Each row is followed by its class.
[ 356  -17 -222 -210    2 -180  -84   64  -97  153  255 -213  117   -3
  109    6   31  -24  109    4  221  128  -56 -177  -85 -134 -270   72
  148  122  -27   18   74  -85  121  311]	(77)
[ 540 -293 -103 -253   -9  344  152  -26  -74   81  276 -124  102    3
 -199   75  373 -387   -5  -66  188  -15   27 -138  -91 -100 -381 -140
  302  255  399   97  -42 -163 -111   41]	(163)
[ 390  154  -20  232  -74  454  -24 -230   99   50  -53  130 -210  269
  -17   40  185  220   38  116  196  -62    9 -204   19 -379  182  212
  -61  320   61  -67 -123 -404  331 -207]	(129)
[-336  374 -201  215 -359  -41  405  201  106 -211  232  122 -563 -285
  -34 -174 -182 -224 -309  -40 -518  -11   -4  383  -21 -180  430  301
 -154   65 -352  -89  104 -215  167 -163]	(36)
[ 126 -457   51  296  104  -67 -409 -133 -166  369 -103   26  276 -100
 -169  -86  284  146  116 -205  174  111    2   -8   12   11 -388   98
 -236 -145  -47  316  355  374   36 -566]	(203)
[  53   29  181  -83 -322  342    5  127  184   14 -377  204 -296  182
  -18  -15  373 -408   74 -191  268    3    9  -52  200 -243   32  244
  899  484  295  213 -277 -492 -231 -208]	(133)
[-130 -109 -200   52   -8 -253  241   53  121  -65   63 -205 -114 -106
   91   66  441 -104 -469  -55 -390 -227  -59  509  -73  -46 -270  259
 -229  -34   -3   56 -123 -194    7 -471]	(129)
[-379  149 -233  -75 -162 -252   38  190   11 -343   99 -377 -131   56
   46  154   34   50  -31 -102   78   12   52  394  206  342   75  332
   78 -276 -323   90  -18 -184  -59 -240]	(182)
[ -85  380  -12  233 -107  132  -60  -16   66   30  -47  -45  -93   22
  -81    5   20  -93  218 -119  -60  -64 -118 -122 -102 -324   21  211
 -331  207  -36  137 -153 -377   26  -54]	(82)
[-178 -423  -87  -74   53 -204  156   -6  204 -111  207  162  379  -91
  268  -64  161 -159 -367   -3 -430  -62 -168  126  -71  147 -198 -292
 -145 -160  157  310 -156   82   22 -133]	(196)
[ 119 -327  -97  266   35   80  123 -351  -81 -118  236  -87  368 -243
  -67   -9  203   28  -56  118  -26   35 -101  -38 -132 -265 -373 -233
 -145 -175    3 -137 -198  -92 -151   13]	(77)
[ -22  125 -137  -17   -8  -25  145   14  -15 -151  191 -153  111   89
  228   31  111   85 -223  126   44 -285  -50  168 -220 -211 -116  138
 -172  274 -339 -141 -115 -147  236   49]	(203)
[-152   40   77  133 -161  119  -28   -4 -135   35 -101  464  152  -49
 -113  -99  227 -197  -93  -21   77   -2   23  -79   99  327 -147  -82
 -177 -197  133  495  121  433  -40 -195]	(203)
[  44  -89  -31  -53 -103   30  116   74  117   80   87  349  181  -74
  -32 -209  108 -140 -242  136 -299 -115 -130  -61   44 -192   99 -321
   89    7  257   34 -200   19   37 -186]	(36)
[ 192   80   83  -84  -14  170   61  -33 -139  314  -18  352   69 -329
 -161   95 -148  -83  142   56  300  -23  -59 -148   70  253 -179  -80
  195  119  163  155  282  130 -117  226]	(116)
[ -12 -201   25   -3  -52  178  -67  -92   39   76 -359  257  -63   32
 -167   99  260 -181  137  -62  -35 -131  -77  -60   98  -65 -148  -53
   69  -53  332  270 -161   99 -197 -281]	(180)
[ 272 -141   41 -338  -54  -35  138   99  -90  326 -196  306  110 -132
  199   -3  -12 -108  115  203   55 -175  -36 -355   70 -270 -203 -315
  342  301  205  -67 -476 -365 -104   87]	(129)
[-241  -72  -94   90 -266  121  235   87    5  260  274  204 -411 -276
 -333   71   19 -416  118 -110 -158 -182   -2  420   63  -45  248  312
   88  -28 -170  -86   -8  -32   -9    9]	(196)
[-130   93 -183  417 -132   77  187 -206 -103  -91   73  285 -179 -201
    6  143  235  111  319  143  -76 -312  187   87  -34  -74 -126   81
   48  -33   93  127  -30 -187  -40 -382]	(182)
[  41 -106   22  461  139  189   46 -477  105  303 -341  345 -120 -133
  -35  191  283   66  169  -64  209 -203   68  122  -20 -300  102  352
 -329  297  237  300  -41 -213 -194 -402]	(36)
[-360  -69  -97  138 -185  240   32  158  265 -242    2   16 -102   94
 -119   23  506  277 -199 -298 -137   67  248  -59  250 -351   63  -81
   14 -256   92   38 -110 -290  -38 -235]	(196)
[   8   56 -143  -31  -70   15  187 -113   20 -327  218 -135 -219  -25
   35  -75  134 -252 -167  219 -144 -120 -157    6 -219 -113  145 -143
  129  131 -145 -232 -177 -421   42  159]	(36)
[ 255  -34   89  127 -251  160   74  -16 -216 -268  -24  135 -193  266
 -402  218  240 -420  -53  -54  448  153   45   75  188  219  -76 -184
  321  191  220   80   92 -162 -177 -151]	(196)
[  28  -46  -26  -36  133   47   39  -33 -146  219 -101  109  213 -185
  198  102 -142  333  366 -163  -18 -130    7  -70   36  138  109  166
   61  -92 -172  305  224  236 -131  201]	(203)
[ 103 -348  -22   -5 -135  227   77 -285 -207  -34   94  -47  325  -77
  -59  127  105  -90  123  146  264  -56  -48 -163   37   90 -479 -244
   75 -163   82  184 -130  -56 -222 -387]	(116)
[-333  376 -187  133 -191 -240  113  165  311  103   32 -140 -170  -79
  127 -115 -210  245 -192  139 -140   70   -9  269  111   28  230  236
 -341  166 -274 -132   45 -389  393  -83]	(163)
[ 123   56 -141  -94  -44   48  194  -20   45 -210  130  -43 -206 -182
  109  -69  -97 -142   69   43 -111  -32 -241  -28 -168  -62   75  204
  276 -206    2   93 -123 -313 -186  202]	(174)
[ -20 -128  110  415   64 -151 -197  -46   72 -134 -102  115  193  -39
 -129  186  204   34  -30   20   18  135   10  236  323  243  -99  283
 -214    3   -6   93   37   94  246 -443]	(82)
[ 115   48 -328 -191  126 -138 -261   85   47  369  469 -281  495  -30
  -29 -244 -168  390 -103  132  -96   61 -180   64 -171   56   46  -13
 -110    1 -282   56   72   97  431   15]	(116)
[  52  247  -94 -127 -233   48  226   90 -121  -91  205  166 -245   91
  125   49   46   20  -13  -43 -156 -291    4  316    6  184   45   91
 -237  361  -18   29  -14 -345  161  -41]	(203)
[ -79  383  -78   32 -283   97   31  235   76 -480 -510 -193 -482  349
  -51   70  491  -30 -230 -158  253   -1  223  -76  205 -290  139  -69
  289   56   30  -20  163 -283 -136 -237]	(82)
[ -11   26  -46 -136 -210  176   63  -29  128 -779  215 -116 -169  -33
  181 -191 -103 -353  -37  219  162   20  -96 -148 -177 -165   57   53
  213   48  -80  105   70 -361   -8 -185]	(174)
[  43   82   42  196 -226  277  102 -153  168 -423  117  240 -259  -89
   81   -4  157 -215   33  -12   65  -84  -33   43   53   74  -57   82
  193  140  250  126  324 -215   43 -234]	(129)
[-110  -65  148  210  -55 -180  166  155  -14  144  -43  197  -37 -164
 -231  103  163 -292 -103  221 -105 -111   37  369   10  251 -230  164
 -406  162   57  -41  -90  -92  178   15]	(116)
[ 230  -75 -125  -70   38   47   96   21  -79   -9  -86 -199  -24 -224
 -166  135  227  -17  139   59  166  -53  -47  -21  107   98   11  200
  302 -183   56  168  285  -27 -225 -106]	(133)
[ 116 -175    3  231  -31 -293   22  -74 -258  290 -305   62  111 -249
 -212  -67  256 -328   60   92  199   44 -116   21   48  -45 -334   33
   49  215  135   80  205  331 -241   25]	(36)
[-278   -4   -2  -81 -132  134  263  185 -165   -1  229   31 -257   62
 -159  274 -228   57  276   -8    9  -89  305  113   70   74  210  196
  204 -215 -196   19  -23    1  -89   97]	(196)
[  56 -556   32  190  106  -95 -209   -6 -139  281   12 -115  443 -163
 -216   40  167 -130   91 -229   -7  151 -173 -206   73   73 -527 -206
 -604  -70  -64   53   67  222   66 -172]	(77)
[  16   22  -51 -176   88  302  -31  165   12  403  -58  231   50 -182
  -21   11  138  487 -163 -109  -90 -140   34 -103  204  115  260   -1
  288 -207 -287    2   -9  -13  175  -66]	(196)
[ 256 -195   28  194   64 -241   -5 -136 -186   58   -9  -67  115 -396
  132  -35   35 -333  465  119   -5   24    7 -201 -192 -449 -332  211
  298 -101   37    8 -263 -120 -306   -9]	(77)
[ 129  121 -225   30  -32  -65 -104  -99  -99  238 -235 -177  119  132
  -11  -41  122  434  -10   20  363  275  115 -214  146 -375  -96   66
   26  447  -42  -34  -33  -21   21  167]	(174)
[   4 -417  -26  -63  128  249    2  -65 -119   84  276  -84  288  140
 -294  196  131  239  140  -39  279 -107 -163 -103   34  383 -146  -25
  -60 -290   39  289  139  -43 -103 -117]	(180)
[-357  400   47  -47  -58   87  142   16  386 -285 -178  229 -188   -9
  108   27 -312  -67 -286   99 -332   88 -214 -139  -30    6  266  -65
  151  352   69  264 -287 -500   -6 -127]	(174)
[  31  533 -138   11 -338  141  263  253  -48 -153   70  119 -488 -296
 -172  -50  -36 -404 -290   81  -49  -89   28  225   26  310   80   77
 -243   55 -206   -1  509   34  275 -134]	(182)
[-379 -124   17   72   79 -379   85  139    0   -4 -303  -67   69 -179
  -23 -177  116   86  -66  -17 -245  124 -102    9   61   14  -57  114
 -325 -276   91  239   -7  136 -315  244]	(82)
[ -74 -260  -13  -81  -75  294   82  -11  196 -106  271 -105  -34  332
   91  -17  147  176  -59  -51  -31  -73   13  -81  -99  -77   77  -79
  192  -27   33   67  -46 -377   85  -87]	(174)
[ 106 -260  -69  245 -208  385 -203  -30  -70  103  -14  147  260    6
 -560  114  210 -256  152 -123   81  114  -73   28  159  120 -146 -170
 -117   -7  -31  258  209  356  204 -319]	(133)
[-288 -218 -241  259   23    6  300 -195   21  126  420  -44  -26   14
   -4  101  142  219    8  219  -90 -138  140  -26 -102    3   -8  142
 -184 -342   14  128 -225 -142   26 -300]	(116)
[  66 -430   12   72   72 -157 -115 -200   60   92 -131  131  206 -124
  167  204  335  132  -34   35   98   12  104   39  314  136 -179 -114
  154   65   13   17 -159 -232   63 -437]	(163)
[-149 -243  -39  -15  -56  176  204   49 -246 -171  228  158   44    5
 -247  -46  -28  -98  -10  159   -9 -140   20   -3  -92  -14   11    5
 -334    1  -61  189  -38  172  -27 -152]	(196)
[-114 -173  -91   -5 -220 -161  401   73 -169 -331  402  179 -157 -287
  -34   65   23 -407    1   47  -41 -157   -9  473   91  253  -37  285
   74   82  -17  109   61 -121 -157  -97]	(163)
[-125  109   10  245  -48 -211  183   52   19  260 -285  454  141 -421
  410  -85  148  204 -380   50  -69  -97   69  227  257  382 -129  161
  -93   -2 -209  103  220  276  214 -228]	(174)
[-298 -152  -37  300  123  -78  100  -36 -183  380  194  116  302 -261
 -173 -171 -132  180  109  -66 -331  -49  -24  347 -186  126 -161  197
 -491  -37 -103  141   61  524  -24  218]	(182)
[ -23   58  -77  139  -50  236  266 -134  -98  288  184  196  -78 -211
 -198   61 -195  -96   -1  177  -61  -70  145   80  -87   31  220  133
 -226  -84 -129  171   40  174   50 -192]	(116)
[-220  232   78   41 -199  195  338   53  -15 -282   -1   36 -186  153
 -226  253  242  -70 -340  134 -167  -84  101  285  113  262   44  -68
  221  288  -61 -108  -46 -192   34   84]	(174)
[  54  -37  -72  -21  -44 -136   55  134 -152  672 -103  290 -153  -80
 -268  -26  -38 -189 -152 -195  309  173 -135   31   -7  126 -167  -31
  101  155   69  122  -57   24 -163  268]	(133)
[  23 -236  -69   -1 -392   16  114 -131 -276  -98  101 -129 -243  104
  -90   85  436 -616  172  -79   54  -75  -20   -2   68 -227 -307   58
  328   44   63   47 -280 -147 -297 -247]	(196)
[ 149   81  -18   56 -168  111  -14 -191  113  -87  -66  115 -309  -76
  164  155   70 -388   -5  -89 -152    9  177   53  132 -316  155   39
 -138  278  -43  -85 -437 -456  110 -570]	(196)
[  64 -319  -78  -12 -134  216    5  -40  -94 -457  -57  -83  -22    9
 -261 -254  282 -303  -47  125   55   46  -36   44 -132 -253   17 -140
  309  131   11   45 -128 -118 -186 -183]	(77)
[ -38  -43  -37  -50   33  282  247 -132   38  -98  318  117   -6 -403
 -110  -72   42 -428   88   56  -26 -213  -54   44 -277  306  -15  116
  -56 -142  252  616  398   -6 -273 -252]	(163)
[ 250   44  -54   99  106 -306 -247  -43    8  254 -168 -391  239 -238
  -76  100   27    0  436   23   79  268  -53 -113    7 -328 -245  281
  199  162   -8    2 -116 -257 -120  224]	(174)
[-309  359 -145 -111  -11  -31  105  277  127 -264  -84 -285 -212   96
  -74  188   72  148  -37    1  223 -185  150  367   24  173  205  455
  -21  -35 -171   74  235  -92  -10   44]	(174)
[-100 -669 -242 -156  280  197   42  -60   55 -287  355 -183  386 -101
 -130   31  177  231   93   43  -76  -85 -114 -141 -252 -129 -237    6
  -55 -304  108  382 -126  -58 -167 -104]	(133)
[-252  551  -83  213 -183   11  -89   47  189  -61   53 -107 -102   -5
   96   13   24  367  -80 -127 -367   24  -99 -150   83 -148  272   97
 -153 -119 -335  220   85 -545  186 -387]	(182)
[ 126  122   42 -120  -92  -85  300  -22  -53   66   69  172 -281 -449
   94   36  208 -170 -335   45 -369  -77    7  152   86  290  102 -171
  191 -118  -73  -20  -84 -559 -153 -184]	(203)
[ 100 -133 -139  222 -206   70   66 -104   49  131  292   86  -67  -62
  261 -261  151   12  168  -75 -178 -152   22   81  -74 -356   44   91
 -187   21  -48  -94  -72 -253  206 -139]	(82)
[ 112 -221   43  151 -225  369  289 -189 -104  141  248   92 -211   63
  -90  239  191 -196  253 -117  -80 -155    2 -309   70  -97   48 -145
  245 -150   81   42   70 -182 -147  -66]	(116)
[-368   35 -205  208    1 -445  224   54  157  -52 -329  -53 -145 -223
   47  -42  302 -268 -350  -16 -119  -24   -1  478 -125   97   12  180
 -344  140  -37  347   70 -195 -172 -144]	(36)
[-106 -280 -373   63  137 -141   62   97    1  589 -220  -15   29 -367
  -13 -152 -391  360  215  -15  -69   33 -298   75  -90   -5  -54  500
 -448  113 -311  332  -76  -48  151  -72]	(163)
[ -54   25   -2   56  -11   -7 -279  116   60  269 -169 -187  185 -160
  -73 -135  -80  221  263 -254 -135  216  100  105  120 -176 -126  307
    5  -53  -12  143  -45   61  -44 -250]	(129)
[ 112  -69  -12 -124  -49  -65  134  198 -125 -111 -109 -162  -38  313
  334  -72   98   54  210 -212  292 -107  178  -71 -133 -233 -120  128
   32 -236  124  109   -2  -16 -286  306]	(129)
[ 199  212   13 -173  235 -329  -88   96 -122  376 -206 -314   83 -288
   54  -47 -629   77  304  204   36  157  -51  -67 -193 -172  -73  235
 -318  284 -199  -97 -168 -174  -27  249]	(182)
[ -11  140  110   41  159  -49 -209  -89  -42   15 -480  -38   63  -15
  145 -297 -224  213   96  -62 -170  202  -67 -115  -84  281   51 -110
 -299   49  117  300  -75  -82 -164 -209]	(129)
[-226 -251  143 -327  -17  177   -4  177  172  -49 -150   81 -113  301
  110  182  130  -49  -45  -96  266 -196   43 -178  137  122  172 -219
  531   84  -35  -37 -103 -224  -48   59]	(116)
[ 287 -466 -110  -29   73 -197   65 -179  -95  278    0  109  358 -124
  163  156   84   62  121  106   29    0  -82  -93  -13 -164 -496 -248
   20  208  139  -18 -372 -221  -41  121]	(174)
[-215 -359  -28  -52 -100 -202  232  177 -142  418  229  -34  232 -159
   32 -214  -25 -179   68  -86  -17 -116 -154  264 -236   30 -134  229
  -78 -111 -190  339  145  120 -212  272]	(133)
[ -38  151 -107  -76 -314  247  196  -84  -22 -173 -273  147 -370  -68
 -149  -25  244 -316    4    6  258  -20   53 -217  155  -80   20 -204
  294  129  344  186  244  -22 -363 -118]	(77)
[ -70  188  197  107 -111  231   73   85  -27 -159 -206  369 -275   72
  -35  142   22 -205 -193  -10 -480 -108  272  235   20  -44  -65  -51
 -650  308  -42 -206 -281  147  404 -102]	(196)
[ 290   88 -167  -33  -27  -44  115  165 -201  292   12  261  114 -193
 -172   55 -226  -58  -66   35  144   88  -28  -28   -6 -106  -89 -119
 -241  397 -177  -33 -117  -14  190  234]	(203)
[-307  -28   34  -85   56   21  190  314  105 -315  -62 -322 -242   75
  -52  128   56  227 -167 -153   82  -96 -159  270   53  421  -40  346
  263 -354 -161  -65  109 -283 -160  145]	(129)
